Here is a tiny trained network, its code and every weight. The questions are about switching its units off for an input and a target symbol, where a switched-off unit gives its printed mean instead of its output.

import numpy as np


def w(rows, s, z=0):
    codes = np.array(rows[::2]) - 128.0
    scale = np.full(codes.shape[1], s)
    scale[-1] = z or s
    return codes * scale


def norm(h):
    return h / np.sqrt((h * h).mean(-1, keepdims=True) + 1e-5)


def f(y):
    return np.maximum(y, 0)


def softmax(a):
    e = np.exp(a - a.max(-1, keepdims=True))
    return e / e.sum(-1, keepdims=True)


def log_softmax(a):
    a = a - a.max(-1, keepdims=True)
    return a - np.log(np.exp(a).sum(-1, keepdims=True))


def net(x, mask):
    ids = ['ΘΞΣΨΩαβγδζηλμφ'.index(c) for c in x.split()]
    T = len(ids)
    res = E[ids] + P[:T]
    r = norm(res)
    for j in range(3):
        rows = slice(4 * j, 4 * j + 4)
        q, k, v = (r @ M[0][rows].T for M in (Q, K, V))
        z = softmax(np.where(np.tri(T) > 0, q @ k.T / 4**0.5, -1e9)) @ v
        o = O[0][rows]
        res = res + np.where(mask[j], z, o[:, -1]) @ o[:, :-1]
    y = f(norm(res) @ A[0][:, :-1].T + A[0][:, -1])
    res = res + np.where(mask[3:7], y, B[0][:, -1]) @ B[0][:, :-1]
    return log_softmax(norm(res)[-1] @ U[:, :-1].T + U[:, -1])


Q, K, V, O, A, B = {}, {}, {}, {}, {}, {}
E = w([
[126,123,122],'Θ',
[169,255,165],'Ξ',
[165,85,127],'Σ',
[111,177,125],'Ψ',
[56,159,155],'Ω',
[44,228,165],'α',
[99,251,164],'β',
[61,221,116],'γ',
[241,135,143],'δ',
[160,114,179],'ζ',
[210,126,108],'η',
[113,137,225],'λ',
[145,164,115],'μ',
[106,202,149],'φ',
],0.0062)
P = w([
[135,116,114],'0',
[84,180,232],'1',
[121,93,169],'2',
[147,166,251],'3',
[92,83,119],'4',
[152,120,235],'5',
[98,75,152],'6',
[152,126,245],'7',
[76,66,123],'8',
],0.017)
Q[0] = w([
[1,153,147],'h0',
[178,208,178],'h0',
[70,46,112],'h0',
[69,88,7],'h0',
[203,198,152],'h1',
[191,197,237],'h1',
[114,188,111],'h1',
[218,181,201],'h1',
[213,183,222],'h2',
[103,57,116],'h2',
[85,76,93],'h2',
[107,108,31],'h2',
],0.0097)
K[0] = w([
[118,45,137],'h0',
[123,178,46],'h0',
[181,84,147],'h0',
[123,126,226],'h0',
[154,169,93],'h1',
[177,172,17],'h1',
[140,161,138],'h1',
[154,163,56],'h1',
[157,229,13],'h2',
[108,69,116],'h2',
[56,1,155],'h2',
[121,119,202],'h2',
],0.011)
V[0] = w([
[207,107,125],'h0',
[85,133,110],'h0',
[92,43,173],'h0',
[152,60,98],'h0',
[201,185,95],'h1',
[142,182,176],'h1',
[139,188,120],'h1',
[137,217,136],'h1',
[91,152,110],'h2',
[233,159,144],'h2',
[180,84,95],'h2',
[136,157,250],'h2',
],0.018)
O[0] = w([
[124,75,110,76],'h0',
[91,221,121,128],'h0',
[75,138,38,253],'h0',
[103,130,114,89],'h0',
[68,86,40,64],'h1',
[154,29,92,210],'h1',
[56,23,126,134],'h1',
[86,27,133,169],'h1',
[193,132,217,149],'h2',
[105,90,90,39],'h2',
[24,143,117,48],'h2',
[220,100,1,227],'h2',
],0.01,0.0024)
A[0] = w([
[73,151,160,80],'n0',
[133,241,121,150],'n1',
[115,255,170,42],'n2',
[145,129,185,2],'n3',
],0.0087,0.0047)
B[0] = w([
[126,143,191,161],'n0',
[125,96,7,253],'n1',
[113,136,31,211],'n2',
[108,160,157,133],'n3',
],0.014,0.004)
U = w([
[217,101,162,88],'Θ',
[204,129,208,113],'Ξ',
[69,140,128,245],'Σ',
[65,197,64,3],'Ψ',
[198,250,145,152],'Ω',
[95,41,64,81],'α',
[186,44,144,154],'β',
[163,8,157,27],'γ',
[41,83,61,102],'δ',
[110,133,130,191],'ζ',
[143,120,94,72],'η',
[76,226,108,109],'λ',
[142,146,190,192],'μ',
[119,108,157,231],'φ',
],0.019,0.005)

Each question gives the input, a string of symbols that net reads in full, and the target symbol t.
The units are the heads (4 rows each of Q, K, V and O) and the neurons (one row each of A and B). Each row of codes is followed by its name. A weight is (code - 128) times the scale printed after its matrix; where a second scale follows, it is the last column's (O, A, B and U).
mask holds one flag per unit, heads first, then neurons. A switched-off unit (its flag False) gives its mean, the last column of its rows in O or B, instead of its output. The means were averaged over made-up inputs and are rounded, as every weight is.
A unit's drop is (log p(t) with every unit on - log p(t) with that unit switched off) / (log p(t) with every unit on - log p(t) with every unit switched off).
The circuit of an input: a set's keep is (log p(t) with only the set's units on - log p(t) with every unit switched off) / (log p(t) with every unit on - log p(t) with every unit switched off). Starting from all 7 units, units are removed one at a time, each time the one whose removal leaves the highest keep (on an exact tie, the one counted first), for as long as the keep stays at least 0.8.
circuit, biggest first: the units of the circuit, biggest drop first
heads that matter: for each layer, one digit per head in row order, 1 if its drop is at least 0.15 and else 0, layers parted by /
drop of u: that unit's drop, to one decimal
input δ Ξ α η Ω Ω Θ δ, target δ: circuit, biggest first -> h2
input Θ Σ λ, target λ: heads that matter -> 010
input Θ φ λ β α α β δ, target λ: circuit, biggest first -> h1; h2
input δ Ω μ β δ η Ψ β, target δ: heads that matter -> 000
input α β Ω, target Θ: heads that matter -> 001
input δ β ζ β β η α η, target δ: heads that matter -> 001
input β μ Ω, target β: heads that matter -> 011
input Ω φ β, target Ω: heads that matter -> 101
input Ω δ μ Ω λ β η Ω, target Ω: circuit, biggest first -> h0; h2
input β Ψ γ δ λ Ω Ω Ω β, target Ω: heads that matter -> 011
input Ξ Ω Θ Ω γ α, target α: heads that matter -> 010
input γ ζ η, target Ξ: heads that matter -> 101
input η γ δ Ω β Ω, target Σ: heads that matter -> 001
input Σ λ γ γ, target Ψ: heads that matter -> 010
input Ω μ Ω Ω Ψ Ω γ δ, target Ω: heads that matter -> 100
input β β η γ λ δ, target γ: heads that matter -> 010
input η β Ω δ, target Σ: heads that matter -> 001
input λ Ω α Θ Ω λ Ω, target Ω: circuit, biggest first -> h1
input Θ η β α, target λ: drop of h2 -> 0.2
input β Ω α Ω Ω η Ω Σ γ, target Ω: drop of h2 -> 0.4
input β α Ω α, target γ: drop of n1 -> 0.0
input Ω β η Σ, target Ω: drop of h0 -> 0.5
input Ω η Θ Ω Ω Ω Ω Θ, target Ω: circuit, biggest first -> h0
